Here is a tiny trained network, its code and every weight. The questions are about switching its units off for an input and a class, where a switched-off unit gives its printed mean instead of its output.

import numpy as np


def w(rows, s, z=0):
    codes = np.array(rows[::2]) - 128.0
    scale = np.full(codes.shape[1], s)
    scale[-1] = z or s
    return codes * scale


def norm(h):
    return h / np.sqrt((h * h).mean(-1, keepdims=True) + 1e-5)


def f(y):
    return y / 2 * (1 + np.tanh(0.7978845608 * (y + 0.044715 * y**3)))


def log_softmax(a):
    a = a - a.max(-1, keepdims=True)
    return a - np.log(np.exp(a).sum(-1, keepdims=True))


def net(x, mask):
    res = np.array(x, float).reshape(1, 5) / 4 @ E
    u = 0
    for l in range(3):
        y = f(norm(res) @ A[l][:, :-1].T + A[l][:, -1])
        res = res + np.where(mask[u : u + 11], y, B[l][:, -1]) @ B[l][:, :-1]
        u += 11
    return log_softmax(norm(res)[-1] @ U[:, :-1].T + U[:, -1])


A, B = {}, {}
E = w([
[182,95,127,161,28],'x0',
[153,202,196,25,102],'x1',
[129,129,130,131,130],'x2',
[3,185,116,140,11],'x3',
[91,112,179,115,102],'x4',
],0.0052)
A[0] = w([
[46,178,114,214,114,78],'L0N1',
[37,255,72,167,108,64],'L0N2',
[179,73,173,156,50,155],'L0N3',
[181,64,185,155,223,89],'L0N4',
[90,126,135,125,189,35],'L0N5',
[155,254,157,30,119,65],'L0N6',
[27,13,69,215,180,129],'L0N7',
[28,161,121,94,244,63],'L0N8',
[133,117,171,201,153,136],'L0N9',
[246,84,130,167,12,118],'L0N10',
[71,145,147,117,249,7],'L0N11',
],0.008,0.0016)
B[0] = w([
[153,115,99,55,95,192],'L0N1',
[103,38,118,78,85,212],'L0N2',
[119,110,112,186,169,166],'L0N3',
[135,57,136,59,103,209],'L0N4',
[95,138,118,130,153,138],'L0N5',
[220,155,163,184,77,201],'L0N6',
[233,241,203,119,107,255],'L0N7',
[70,169,74,214,201,190],'L0N8',
[126,155,134,74,146,146],'L0N9',
[10,133,78,179,152,192],'L0N10',
[30,111,116,159,119,173],'L0N11',
],0.011,0.0065)
A[1] = w([
[125,167,109,124,67,14],'L1N1',
[168,183,166,138,111,7],'L1N2',
[40,172,43,193,169,89],'L1N3',
[152,199,100,109,146,1],'L1N4',
[35,138,47,193,179,165],'L1N5',
[133,3,182,39,184,171],'L1N6',
[84,83,198,156,108,146],'L1N7',
[251,245,186,234,101,228],'L1N8',
[154,83,145,124,201,28],'L1N9',
[167,133,134,240,75,114],'L1N10',
[139,103,139,143,168,80],'L1N11',
],0.0074,0.00054)
B[1] = w([
[192,105,65,114,254,151],'L1N1',
[159,125,147,129,163,160],'L1N2',
[70,108,162,229,128,182],'L1N3',
[86,121,167,140,107,138],'L1N4',
[125,130,162,250,121,186],'L1N5',
[107,125,37,73,19,170],'L1N6',
[242,170,56,176,156,138],'L1N7',
[196,223,221,12,161,254],'L1N8',
[115,197,104,120,46,141],'L1N9',
[170,186,226,88,135,168],'L1N10',
[123,150,137,114,53,130],'L1N11',
],0.0094,0.0074)
A[2] = w([
[157,95,129,135,176,92],'L2N1',
[143,144,216,165,204,76],'L2N2',
[67,161,141,243,212,107],'L2N3',
[120,231,76,173,127,252],'L2N4',
[107,60,73,63,121,65],'L2N5',
[135,127,120,217,87,142],'L2N6',
[107,96,113,105,117,54],'L2N7',
[150,3,14,14,20,153],'L2N8',
[46,106,208,202,74,142],'L2N9',
[215,202,181,65,191,81],'L2N10',
[240,69,160,202,32,123],'L2N11',
],0.0069,0.0017)
B[2] = w([
[87,148,111,139,90,117],'L2N1',
[146,114,95,125,70,170],'L2N2',
[145,90,94,241,110,190],'L2N3',
[97,55,184,121,230,165],'L2N4',
[107,128,98,113,41,150],'L2N5',
[80,137,169,148,174,152],'L2N6',
[127,140,103,105,123,124],'L2N7',
[59,27,12,68,83,253],'L2N8',
[204,128,79,184,188,170],'L2N9',
[182,176,205,88,156,238],'L2N10',
[16,185,120,139,203,162],'L2N11',
],0.011,0.007)
U = w([
[186,227,167,59,155,255],'0',
[94,146,86,254,181,107],'1',
[81,104,5,42,79,44],'2',
],0.0083,0.00069)

Each question gives the input, the list of numbers given to net, and the class t.
The units are the neurons (one row each of A and B). Each row of codes is followed by its name. A weight is (code - 128) times the scale printed after its matrix; where a second scale follows, it is the last column's (A, B and U).
mask holds one flag per neuron, layer by layer. A switched-off neuron (its flag False) gives its mean, the last column of its row in B, instead of its output. The means were averaged over made-up inputs and are rounded, as every weight is.
A unit's drop is (log p(t) with every unit on - log p(t) with that unit switched off) / (log p(t) with every unit on - log p(t) with every unit switched off).
The circuit of an input: a set's keep is (log p(t) with only the set's units on - log p(t) with every unit switched off) / (log p(t) with every unit on - log p(t) with every unit switched off). Starting from the 12 units with the biggest drops (on a tie, the unit counted first), units are removed one at a time, each time the one whose removal leaves the highest keep (on an exact tie, the one counted first), for as long as the keep stays at least 0.8.
circuit, biggest first: the units of the circuit, biggest drop first
most important unit: the unit with the biggest drop
k most important neurons: the k neurons with the biggest drops, biggest first
drop when u is switched off: that unit's drop, to one decimal
input [-7,6,-1,-3,-3], class 1: most important unit	L0N8
input [5,-4,0,-2,5], class 1: 3 most important neurons	[L0N10; L0N6; L0N3]
input [6,1,5,-7,1], class 2: 4 most important neurons	[L0N4; L0N8; L1N6; L0N11]
input [6,-7,-2,6,-6], class 0: 3 most important neurons	[L0N7; L0N4; L0N8]
input [-3,-7,-2,7,0], class 0: 2 most important neurons	[L0N7; L0N4]
input [-3,-7,7,-8,2], class 2: circuit, biggest first	[L0N4; L1N6]
input [5,-2,-8,-7,-3], class 2: 2 most important neurons	[L0N4; L0N8]
input [5,6,-2,-8,-4], class 2: 2 most important neurons	[L0N7; L0N4]
input [-7,-8,4,-3,4], class 0: 2 most important neurons	[L0N7; L0N10]
input [5,-3,-5,-7,5], class 2: 2 most important neurons	[L0N4; L0N8]
input [-7,4,-1,6,-8], class 1: 2 most important neurons	[L0N8; L0N7]
input [-1,3,-8,6,-3], class 2: 2 most important neurons	[L0N2; L0N7]
input [-8,-5,5,-4,-7], class 1: 2 most important neurons	[L0N11; L0N6]
input [8,0,-4,-7,3], class 1: circuit, biggest first	[L0N10]
input [8,-5,-1,-5,3], class 1: drop when L0N10 is switched off	3.1
input [6,-8,2,6,-4], class 0: drop when L0N7 is switched off	1.5
input [-6,-3,7,-1,0], class 1: drop when L0N8 is switched off	0.2
input [3,-6,-6,1,2], class 0: drop when L0N7 is switched off	1.1
